Below is a small trained network, with its code and all its weights. Each question gives an input and a target symbol and asks what happens when units are switched off, that is, made to give their printed mean instead of their output.

import numpy as np


def w(rows, s, z=0):
    codes = np.array(rows[::2]) - 128.0
    scale = np.full(codes.shape[1], s)
    scale[-1] = z or s
    return codes * scale


def norm(h):
    return h / np.sqrt((h * h).mean(-1, keepdims=True) + 1e-5)


def f(y):
    return np.maximum(y, 0)


def softmax(a):
    e = np.exp(a - a.max(-1, keepdims=True))
    return e / e.sum(-1, keepdims=True)


def log_softmax(a):
    a = a - a.max(-1, keepdims=True)
    return a - np.log(np.exp(a).sum(-1, keepdims=True))


def net(x, mask):
    ids = ['ΓΔΦΨΩαβεζηθλμτ'.index(c) for c in x.split()]
    T = len(ids)
    res = E[ids] + P[:T]
    u = 0
    for l in range(3):
        q, k, v = (norm(res) @ M[l].T for M in (Q, K, V))
        z = softmax(np.where(np.tri(T) > 0, q @ k.T / 3**0.5, -1e9)) @ v
        res = res + np.where(mask[u], z, O[l][:, -1]) @ O[l][:, :-1]
        u += 1
        y = f(norm(res) @ A[l][:, :-1].T + A[l][:, -1])
        res = res + np.where(mask[u : u + 4], y, B[l][:, -1]) @ B[l][:, :-1]
        u += 4
    return log_softmax(norm(res)[-1] @ U[:, :-1].T + U[:, -1])


Q, K, V, O, A, B = {}, {}, {}, {}, {}, {}
E = w([
[177,140,117,172],'Γ',
[168,156,23,233],'Δ',
[244,80,195,98],'Φ',
[157,132,27,107],'Ψ',
[138,118,118,171],'Ω',
[91,106,145,83],'α',
[137,125,121,136],'β',
[232,103,160,54],'ε',
[125,120,95,129],'ζ',
[120,28,23,183],'η',
[252,201,172,187],'θ',
[96,99,250,157],'λ',
[219,120,167,69],'μ',
[162,146,141,164],'τ',
],0.015)
P = w([
[100,125,171,140],'0',
[5,198,82,115],'1',
[97,60,201,177],'2',
[23,212,77,138],'3',
[106,67,202,195],'4',
[31,213,85,147],'5',
[112,62,190,183],'6',
[35,218,87,158],'7',
[147,75,150,202],'8',
],0.011)
Q[0] = w([
[3,111,141,225],'L0H0',
[137,171,167,83],'L0H0',
[138,61,66,138],'L0H0',
],0.007)
K[0] = w([
[2,76,126,186],'L0H0',
[102,161,248,124],'L0H0',
[21,116,238,179],'L0H0',
],0.0065)
V[0] = w([
[251,149,174,42],'L0H0',
[72,131,177,123],'L0H0',
[53,204,125,1],'L0H0',
],0.0082)
O[0] = w([
[104,155,243,105,2],'L0H0',
[97,145,77,191,120],'L0H0',
[254,135,92,167,56],'L0H0',
],0.008,0.0059)
A[0] = w([
[115,172,180,31,133],'L0N0',
[3,17,62,94,92],'L0N1',
[85,120,14,151,252],'L0N2',
[220,8,254,120,183],'L0N3',
],0.0073,0.0037)
B[0] = w([
[254,152,168,190,139],'L0N0',
[178,154,78,216,207],'L0N1',
[51,139,217,131,249],'L0N2',
[101,147,11,212,174],'L0N3',
],0.0088,0.011)
Q[1] = w([
[95,252,102,129],'L1H0',
[219,46,141,169],'L1H0',
[114,61,144,255],'L1H0',
],0.0089)
K[1] = w([
[136,139,163,245],'L1H0',
[153,87,155,48],'L1H0',
[102,87,235,63],'L1H0',
],0.012)
V[1] = w([
[88,161,51,162],'L1H0',
[61,54,199,149],'L1H0',
[93,78,142,2],'L1H0',
],0.0079)
O[1] = w([
[23,249,219,119,208],'L1H0',
[123,43,200,24,193],'L1H0',
[21,99,2,162,3],'L1H0',
],0.0072,0.0062)
A[1] = w([
[152,118,211,171,243],'L1N0',
[129,245,86,56,101],'L1N1',
[60,174,169,81,73],'L1N2',
[103,39,161,175,4],'L1N3',
],0.011,0.0044)
B[1] = w([
[182,79,98,104,254],'L1N0',
[129,198,90,2,163],'L1N1',
[159,115,190,143,184],'L1N2',
[210,201,148,29,166],'L1N3',
],0.013,0.0097)
Q[2] = w([
[95,80,207,148],'L2H0',
[94,163,11,66],'L2H0',
[76,246,147,38],'L2H0',
],0.011)
K[2] = w([
[149,109,234,185],'L2H0',
[205,138,4,159],'L2H0',
[176,254,128,116],'L2H0',
],0.0083)
V[2] = w([
[212,255,142,251],'L2H0',
[145,142,142,107],'L2H0',
[22,169,223,156],'L2H0',
],0.0093)
O[2] = w([
[125,249,37,146,122],'L2H0',
[198,107,117,130,151],'L2H0',
[83,170,198,224,254],'L2H0',
],0.014,0.0039)
A[2] = w([
[74,180,167,89,102],'L2N0',
[74,152,67,68,103],'L2N1',
[3,91,86,129,253],'L2N2',
[71,160,143,50,47],'L2N3',
],0.014,0.0056)
B[2] = w([
[85,110,126,76,214],'L2N0',
[87,112,193,180,169],'L2N1',
[128,78,38,143,254],'L2N2',
[80,115,190,4,162],'L2N3',
],0.019,0.0054)
U = w([
[136,143,150,181,57],'Γ',
[85,244,60,167,93],'Δ',
[197,104,196,135,137],'Φ',
[75,117,159,11,254],'Ψ',
[105,184,140,220,110],'Ω',
[167,97,100,65,100],'α',
[154,80,158,96,83],'β',
[166,181,85,90,103],'ε',
[148,93,163,109,111],'ζ',
[38,83,61,174,235],'η',
[161,218,82,65,110],'θ',
[70,33,253,172,120],'λ',
[180,205,73,94,109],'μ',
[109,114,174,194,74],'τ',
],0.014,0.0069)

Each question gives the input, a string of symbols that net reads in full, and the target symbol t.
The units are the heads (3 rows each of Q, K, V and O) and the neurons (one row each of A and B). Each row of codes is followed by its name. A weight is (code - 128) times the scale printed after its matrix; where a second scale follows, it is the last column's (O, A, B and U).
mask holds one flag per unit, layer by layer, with each layer's heads first. A switched-off unit (its flag False) gives its mean, the last column of its rows in O or B, instead of its output. The means were averaged over made-up inputs and are rounded, as every weight is.
A unit's drop is (log p(t) with every unit on - log p(t) with that unit switched off) / (log p(t) with every unit on - log p(t) with every unit switched off).
The circuit of an input: a set's keep is (log p(t) with only the set's units on - log p(t) with every unit switched off) / (log p(t) with every unit on - log p(t) with every unit switched off). Starting from the 12 units with the biggest drops (on a tie, the unit counted first), units are removed one at a time, each time the one whose removal leaves the highest keep (on an exact tie, the one counted first), for as long as the keep stays at least 0.8.
units of the circuit, in order: the units of the circuit, biggest drop first
most important unit: the unit with the biggest drop
k most important neurons: the k neurons with the biggest drops, biggest first
top k neurons in layer l: the k neurons of layer l with the biggest drops, biggest first
input Ψ β ζ Δ ζ ε α, target η: most important unit : L0N1
input λ Ψ η η Δ Δ θ β Δ, target Φ: units of the circuit, in order : L1H0, L2N2
input Δ τ Ψ θ η, target Ω: 3 most important neurons : L0N1, L1N3, L0N2
input Ψ θ Δ η Ψ α μ Ψ Φ, target η: units of the circuit, in order : L0N3, L1H0, L0H0, L0N1
input η Ψ λ Φ Δ ζ β Ψ Ψ, target λ: 2 most important neurons : L0N3, L0N2
input ζ Ψ ζ, target Δ: units of the circuit, in order : L2H0, L1H0, L0H0
input η Ψ λ Ψ Ψ Δ λ Δ η, target λ: units of the circuit, in order : L1H0, L0N3, L2H0
input Δ λ Φ β ζ Ψ ζ, target Ω: 3 most important neurons : L0N3, L0N1, L0N2
input Φ Ω η, target α: 2 most important neurons : L0N3, L1N3
input λ λ Ψ θ α μ Ω, target Φ: 3 most important neurons : L1N0, L1N3, L1N2
input Γ τ λ Γ Ω Δ θ ζ Ψ, target Φ: 2 most important neurons : L0N2, L0N3
input θ τ α Γ Ψ η Δ Ψ Δ, target μ: 2 most important neurons : L0N1, L1N0
input Ψ λ ε Γ ζ, target η: units of the circuit, in order : L0N1, L1H0
input θ θ Ψ, target μ: units of the circuit, in order : L2H0
input λ α ζ, target Φ: units of the circuit, in order : L1N3, L0N1
input τ λ τ Φ, target Φ: units of the circuit, in order : L0H0, L0N2, L0N0
input η λ Δ η Δ, target λ: top 3 neurons in layer 0 : L0N3, L0N2, L0N0
input τ ζ λ β, target λ: 4 most important neurons : L0N1, L0N2, L0N3, L1N3
input Ψ η λ ζ Δ Ψ Ψ, target η: 3 most important neurons : L0N3, L0N1, L1N0
input θ Ω Δ Ψ α η Δ ε ε, target μ: 2 most important neurons : L0N3, L0N1
input Δ Ψ ζ λ λ, target Ω: 2 most important neurons : L0N1, L0N2
input ζ Γ η, target Δ: 3 most important neurons : L0N1, L1N1, L1N3
input Ψ τ τ, target η: 2 most important neurons : L0N3, L0N1
input Ψ β μ, target η: units of the circuit, in order : L0N3, L0N1, L1H0, L0H0
input η θ Ψ Ω η μ Δ Ψ, target Ψ: top neuron in layer 2 : L2N3
input η Ψ θ Ψ τ λ Ψ, target λ: 2 most important neurons : L0N2, L0N3
input Δ ζ Ψ η μ η Ψ, target Ω: 2 most important neurons : L0N3, L0N1
input Δ Ψ η ζ Ψ, target Ω: top 3 neurons in layer 0 : L0N1, L0N2, L0N3
input λ Ψ α, target Φ: most important unit : L1H0
